Here is a tiny trained network, its code and every weight. The questions are about switching its units off for an input and a class, where a switched-off unit gives its printed mean instead of its output.

import numpy as np


def w(rows, s, z=0):
    codes = np.array(rows[::2]) - 128.0
    scale = np.full(codes.shape[1], s)
    scale[-1] = z or s
    return codes * scale


def norm(h):
    return h / np.sqrt((h * h).mean(-1, keepdims=True) + 1e-5)


def f(y):
    return y / 2 * (1 + np.tanh(0.7978845608 * (y + 0.044715 * y**3)))


def log_softmax(a):
    a = a - a.max(-1, keepdims=True)
    return a - np.log(np.exp(a).sum(-1, keepdims=True))


def net(x, mask):
    res = np.array(x, float).reshape(1, 7) / 4 @ E
    u = 0
    for l in range(3):
        y = f(norm(res) @ A[l][:, :-1].T + A[l][:, -1])
        res = res + np.where(mask[u : u + 9], y, B[l][:, -1]) @ B[l][:, :-1]
        u += 9
    return log_softmax(norm(res)[-1] @ U[:, :-1].T + U[:, -1])


A, B = {}, {}
E = w([
[131,119,136,126,142,123,117,137,128,128,122,137],'x0',
[116,117,124,120,137,141,121,129,126,125,128,125],'x1',
[137,135,140,126,134,119,125,142,125,125,123,127],'x2',
[205,77,113,77,63,163,140,199,74,224,132,118],'x3',
[122,111,132,139,133,138,124,122,130,131,148,123],'x4',
[178,111,166,163,171,221,195,110,150,129,70,102],'x5',
[157,195,109,157,195,169,92,98,9,167,143,159],'x6',
],0.011)
A[0] = w([
[104,245,129,157,219,143,77,36,88,58,143,150,109],'0.n1',
[60,134,178,127,159,80,136,80,207,47,116,99,157],'0.n2',
[159,178,81,128,195,126,111,111,62,145,132,91,128],'0.n3',
[116,135,90,193,123,154,97,166,23,200,74,154,4],'0.n4',
[149,131,122,153,187,193,164,81,172,65,78,131,27],'0.n5',
[150,97,180,118,157,200,255,115,170,147,67,101,68],'0.n6',
[162,156,193,172,163,209,198,94,146,147,61,98,177],'0.n7',
[135,109,110,143,201,118,96,202,188,142,119,177,87],'0.n8',
[147,100,69,65,111,60,123,157,76,161,146,113,80],'0.n9',
],0.0073,0.0039)
B[0] = w([
[73,98,2,191,232,62,138,233,132,143,118,89,255],'0.n1',
[144,201,208,92,61,187,158,50,68,42,150,178,240],'0.n2',
[110,174,120,93,174,175,91,75,88,197,118,80,188],'0.n3',
[104,137,225,63,84,198,128,118,96,94,146,117,178],'0.n4',
[146,170,208,185,110,90,168,153,176,148,106,201,183],'0.n5',
[230,38,61,122,125,85,73,135,68,79,123,26,217],'0.n6',
[67,56,157,189,178,194,182,89,153,163,60,188,234],'0.n7',
[96,149,128,126,74,147,148,115,112,78,131,93,127],'0.n8',
[63,138,166,208,170,200,127,146,163,142,111,137,179],'0.n9',
],0.0068,0.0092)
A[1] = w([
[145,49,116,177,119,96,141,35,104,169,113,153,65],'1.n1',
[136,174,130,87,154,50,128,128,157,112,131,119,108],'1.n2',
[105,57,117,86,63,109,151,229,230,175,108,89,42],'1.n3',
[128,104,104,164,103,87,148,154,192,31,93,213,81],'1.n4',
[143,63,109,160,152,172,157,195,91,138,79,87,253],'1.n5',
[62,151,134,138,147,90,137,59,170,37,133,160,74],'1.n6',
[99,255,187,34,77,119,148,168,92,127,209,130,117],'1.n7',
[65,120,165,111,21,83,123,199,180,118,171,160,82],'1.n8',
[111,154,36,128,149,53,63,182,126,157,173,158,23],'1.n9',
],0.0067,0.0027)
B[1] = w([
[116,210,133,60,141,120,113,169,162,107,147,121,149],'1.n1',
[107,97,41,158,90,168,127,91,149,133,120,92,136],'1.n2',
[84,26,17,254,164,162,178,204,109,175,102,181,193],'1.n3',
[142,81,170,51,59,198,131,118,165,120,191,97,189],'1.n4',
[137,168,92,114,71,61,106,99,171,64,126,170,254],'1.n5',
[128,93,148,85,63,74,108,141,52,195,149,65,209],'1.n6',
[99,110,93,143,110,110,44,145,151,191,179,151,186],'1.n7',
[58,200,109,171,217,228,104,172,176,153,109,170,192],'1.n8',
[185,65,68,94,174,86,157,82,97,61,95,56,179],'1.n9',
],0.0073,0.0075)
A[2] = w([
[199,139,254,120,132,234,172,9,78,103,124,157,93],'2.n1',
[201,143,81,77,167,228,83,81,16,199,116,130,60],'2.n2',
[80,178,167,72,69,126,49,142,89,173,234,108,4],'2.n3',
[77,110,157,150,21,58,161,142,172,59,135,79,128],'2.n4',
[41,109,78,90,37,157,17,154,127,169,225,163,156],'2.n5',
[129,21,152,64,18,158,177,201,180,141,123,92,133],'2.n6',
[115,172,152,226,193,140,150,158,155,191,122,219,93],'2.n7',
[71,191,117,69,118,79,24,124,79,125,223,126,166],'2.n8',
[201,119,132,129,164,149,93,160,46,187,147,165,55],'2.n9',
],0.0071,0.0034)
B[2] = w([
[57,172,181,42,96,136,242,223,81,104,195,68,236],'2.n1',
[124,131,254,91,59,64,222,139,219,34,124,143,212],'2.n2',
[224,99,104,77,52,108,21,62,228,182,124,164,198],'2.n3',
[157,129,196,55,110,179,95,134,164,157,98,181,199],'2.n4',
[108,171,151,131,174,164,88,77,178,183,63,195,255],'2.n5',
[162,173,107,148,174,66,100,123,27,127,126,92,219],'2.n6',
[85,122,147,146,141,214,107,175,184,209,93,206,192],'2.n7',
[229,128,60,165,81,105,57,69,170,155,239,93,241],'2.n8',
[77,93,157,90,35,177,90,92,151,94,154,119,167],'2.n9',
],0.0083,0.0078)
U = w([
[121,157,134,87,43,122,45,69,190,156,180,146,162],'0',
[40,134,96,204,200,181,150,179,127,178,79,181,220],'1',
[112,131,220,66,57,138,218,163,111,69,120,99,196],'2',
[218,45,56,151,92,88,135,182,50,111,67,78,19],'3',
[97,165,20,162,184,1,114,105,77,103,181,49,2],'4',
],0.014,0.0022)

Each question gives the input, the list of numbers given to net, and the class t.
The units are the neurons (one row each of A and B). Each row of codes is followed by its name. A weight is (code - 128) times the scale printed after its matrix; where a second scale follows, it is the last column's (A, B and U).
mask holds one flag per neuron, layer by layer. A switched-off neuron (its flag False) gives its mean, the last column of its row in B, instead of its output. The means were averaged over made-up inputs and are rounded, as every weight is.
A unit's drop is (log p(t) with every unit on - log p(t) with that unit switched off) / (log p(t) with every unit on - log p(t) with every unit switched off).
The circuit of an input: a set's keep is (log p(t) with only the set's units on - log p(t) with every unit switched off) / (log p(t) with every unit on - log p(t) with every unit switched off). Starting from the 12 units with the biggest drops (on a tie, the unit counted first), units are removed one at a time, each time the one whose removal leaves the highest keep (on an exact tie, the one counted first), for as long as the keep stays at least 0.8.
units of the circuit, in order: the units of the circuit, biggest drop first
k most important neurons: the k neurons with the biggest drops, biggest first
top k neurons in layer l: the k neurons of layer l with the biggest drops, biggest first
drop of u: that unit's drop, to one decimal
input [-5,-1,-8,1,-5,7,1], class 2: units of the circuit, in order : (2.n1)
input [-5,2,2,-6,-3,1,-6], class 2: 2 most important neurons : (2.n1, 1.n5)
input [4,6,3,8,5,0,7], class 0: 2 most important neurons : (0.n7, 2.n3)
input [0,8,-2,3,3,0,-7], class 1: 2 most important neurons : (1.n8, 1.n3)
input [-8,0,5,-3,-3,3,0], class 2: 2 most important neurons : (0.n2, 1.n4)
input [3,0,1,2,-6,1,0], class 3: 4 most important neurons : (0.n2, 1.n5, 2.n1, 2.n2)
input [4,-4,8,-8,8,-3,1], class 4: 2 most important neurons : (0.n1, 0.n4)
input [8,7,4,1,-6,0,6], class 0: top 2 neurons in layer 2 : (2.n1, 2.n8)
input [2,1,-1,1,1,6,-7], class 3: top 2 neurons in layer 2 : (2.n6, 2.n2)
input [-8,-3,2,1,4,7,2], class 2: top 3 neurons in layer 0 : (0.n1, 0.n6, 0.n9)
input [0,7,6,0,-1,-4,2], class 4: 2 most important neurons : (0.n2, 1.n9)
input [3,5,0,5,2,1,-6], class 3: top 2 neurons in layer 0 : (0.n6, 0.n5)
input [-2,5,4,0,-1,-5,6], class 4: 3 most important neurons : (0.n1, 0.n2, 1.n9)
input [6,-5,-7,-6,0,-2,3], class 4: units of the circuit, in order : (0.n1)
input [-3,-1,-6,6,3,7,0], class 3: 3 most important neurons : (0.n2, 0.n6, 1.n5)
input [8,1,-3,7,-4,0,-7], class 1: 2 most important neurons : (1.n3, 1.n8)
input [6,-1,-8,-1,2,0,4], class 4: drop of 0.n1 : 1.6
input [-8,-7,-2,-7,-4,-3,2], class 4: drop of 0.n1 : 4.5
input [-2,6,5,3,-2,5,-4], class 3: drop of 0.n6 : 0.1
input [8,8,-5,0,2,3,-2], class 2: most important neuron : (0.n1)
